Below is a small trained network, with its code and all its weights. Each question gives an input and a class and asks what happens when units are switched off, that is, made to give their printed mean instead of their output.

import numpy as np


def w(rows, s, z=0):
    codes = np.array(rows[::2]) - 128.0
    scale = np.full(codes.shape[1], s)
    scale[-1] = z or s
    return codes * scale


def f(y):
    return y / 2 * (1 + np.tanh(0.7978845608 * (y + 0.044715 * y**3)))


def log_softmax(a):
    a = a - a.max(-1, keepdims=True)
    return a - np.log(np.exp(a).sum(-1, keepdims=True))


def net(x, mask):
    res = np.array(x, float).reshape(1, 7) / 4 @ E
    y = f(res @ A[0][:, :-1].T + A[0][:, -1])
    res = res + np.where(mask, y, B[0][:, -1]) @ B[0][:, :-1]
    return log_softmax(res[-1] @ U[:, :-1].T + U[:, -1])


A, B = {}, {}
E = w([
[129,110,128,45,54],'x0',
[88,218,107,149,233],'x1',
[104,151,217,15,138],'x2',
[8,22,173,87,140],'x3',
[1,143,56,114,74],'x4',
[107,60,143,238,192],'x5',
[183,97,28,50,222],'x6',
],0.0085)
A[0] = w([
[190,101,87,171,181,170],'neuron 1',
[116,116,185,173,85,113],'neuron 2',
[36,119,117,138,140,124],'neuron 3',
[138,151,8,141,149,170],'neuron 4',
[108,150,194,225,134,69],'neuron 5',
[126,95,186,156,94,172],'neuron 6',
[104,91,130,79,79,226],'neuron 7',
[153,100,204,109,118,195],'neuron 8',
[161,95,163,158,117,227],'neuron 9',
[93,150,172,125,107,7],'neuron 10',
[111,124,94,128,105,2],'neuron 11',
[94,179,147,80,139,155],'neuron 12',
[43,115,84,115,78,140],'neuron 13',
[120,124,165,183,95,51],'neuron 14',
[96,223,107,95,75,166],'neuron 15',
[92,97,167,150,152,128],'neuron 16',
[95,57,145,125,77,124],'neuron 17',
[102,96,171,90,169,193],'neuron 18',
],0.014,0.0042)
B[0] = w([
[146,170,13,136,155,246],'neuron 1',
[139,101,120,186,118,197],'neuron 2',
[1,165,109,80,159,200],'neuron 3',
[160,150,69,76,119,248],'neuron 4',
[115,195,123,200,96,226],'neuron 5',
[127,36,156,211,143,200],'neuron 6',
[173,37,139,68,140,239],'neuron 7',
[175,80,177,182,173,216],'neuron 8',
[162,117,111,198,156,198],'neuron 9',
[142,143,90,113,157,162],'neuron 10',
[125,122,107,121,85,137],'neuron 11',
[122,136,186,100,133,206],'neuron 12',
[61,69,107,50,42,233],'neuron 13',
[134,142,141,175,81,173],'neuron 14',
[189,197,162,70,51,246],'neuron 15',
[73,120,111,195,219,179],'neuron 16',
[158,29,74,152,125,217],'neuron 17',
[106,130,172,102,213,205],'neuron 18',
],0.0091,0.011)
U = w([
[188,118,143,139,184,252],'0',
[150,145,39,140,154,145],'1',
[135,34,148,169,133,71],'2',
[17,129,156,143,165,140],'3',
[169,175,186,123,74,184],'4',
[102,123,156,247,99,115],'5',
[128,116,233,118,167,118],'6',
[65,68,153,103,54,6],'7',
],0.012,0.0023)

Each question gives the input, the list of numbers given to net, and the class t.
The units are the neurons (one row each of A and B). Each row of codes is followed by its name. A weight is (code - 128) times the scale printed after its matrix; where a second scale follows, it is the last column's (A, B and U).
mask holds one flag per neuron, in row order. A switched-off neuron (its flag False) gives its mean, the last column of its row in B, instead of its output. The means were averaged over made-up inputs and are rounded, as every weight is.
A unit's drop is (log p(t) with every unit on - log p(t) with that unit switched off) / (log p(t) with every unit on - log p(t) with every unit switched off).
The circuit of an input: a set's keep is (log p(t) with only the set's units on - log p(t) with every unit switched off) / (log p(t) with every unit on - log p(t) with every unit switched off). Starting from the 12 units with the biggest drops (on a tie, the unit counted first), units are removed one at a time, each time the one whose removal leaves the highest keep (on an exact tie, the one counted first), for as long as the keep stays at least 0.8.
circuit, biggest first: the units of the circuit, biggest drop first
top k neurons: the k neurons with the biggest drops, biggest first
drop when u is switched off: that unit's drop, to one decimal
input [2,3,8,-6,-8,4,-4], class 5: circuit, biggest first	(neuron 5; neuron 7; neuron 15)
input [5,4,-3,-6,4,1,-2], class 4: circuit, biggest first	(neuron 15; neuron 1)
input [-4,6,0,-1,6,7,1], class 3: circuit, biggest first	(neuron 3)
input [3,4,0,-4,-5,6,-2], class 5: circuit, biggest first	(neuron 4; neuron 5)
input [6,-1,7,-3,4,5,-4], class 2: top 2 neurons	(neuron 6; neuron 8)
input [-5,-2,5,3,-4,-6,-3], class 6: circuit, biggest first	(neuron 1; neuron 18)
input [-2,4,6,7,-2,-2,4], class 6: top 3 neurons	(neuron 1; neuron 12; neuron 13)
input [5,0,6,3,-4,2,2], class 6: circuit, biggest first	(neuron 18; neuron 1)
input [-3,-7,-7,1,0,-8,0], class 7: circuit, biggest first	(neuron 1; neuron 8)
input [6,2,3,-3,-5,7,-1], class 5: top 2 neurons	(neuron 7; neuron 4)
input [-7,-7,-4,1,5,-1,-2], class 7: top 4 neurons	(neuron 13; neuron 8; neuron 3; neuron 1)
input [6,2,7,6,-3,-2,-4], class 6: top 2 neurons	(neuron 18; neuron 12)
input [-4,-5,-7,8,0,0,5], class 1: top 2 neurons	(neuron 1; neuron 8)
input [-4,-1,6,-4,7,-2,-7], class 4: circuit, biggest first	(neuron 15)
input [7,4,8,1,5,-1,7], class 7: top 2 neurons	(neuron 13; neuron 8)
input [0,8,8,-3,-5,-1,4], class 6: drop when neuron 8 is switched off	0.0
input [5,-2,1,0,-6,-3,-8], class 2: drop when neuron 7 is switched off	0.2
input [8,2,7,-8,8,-3,2], class 4: drop when neuron 15 is switched off	0.9
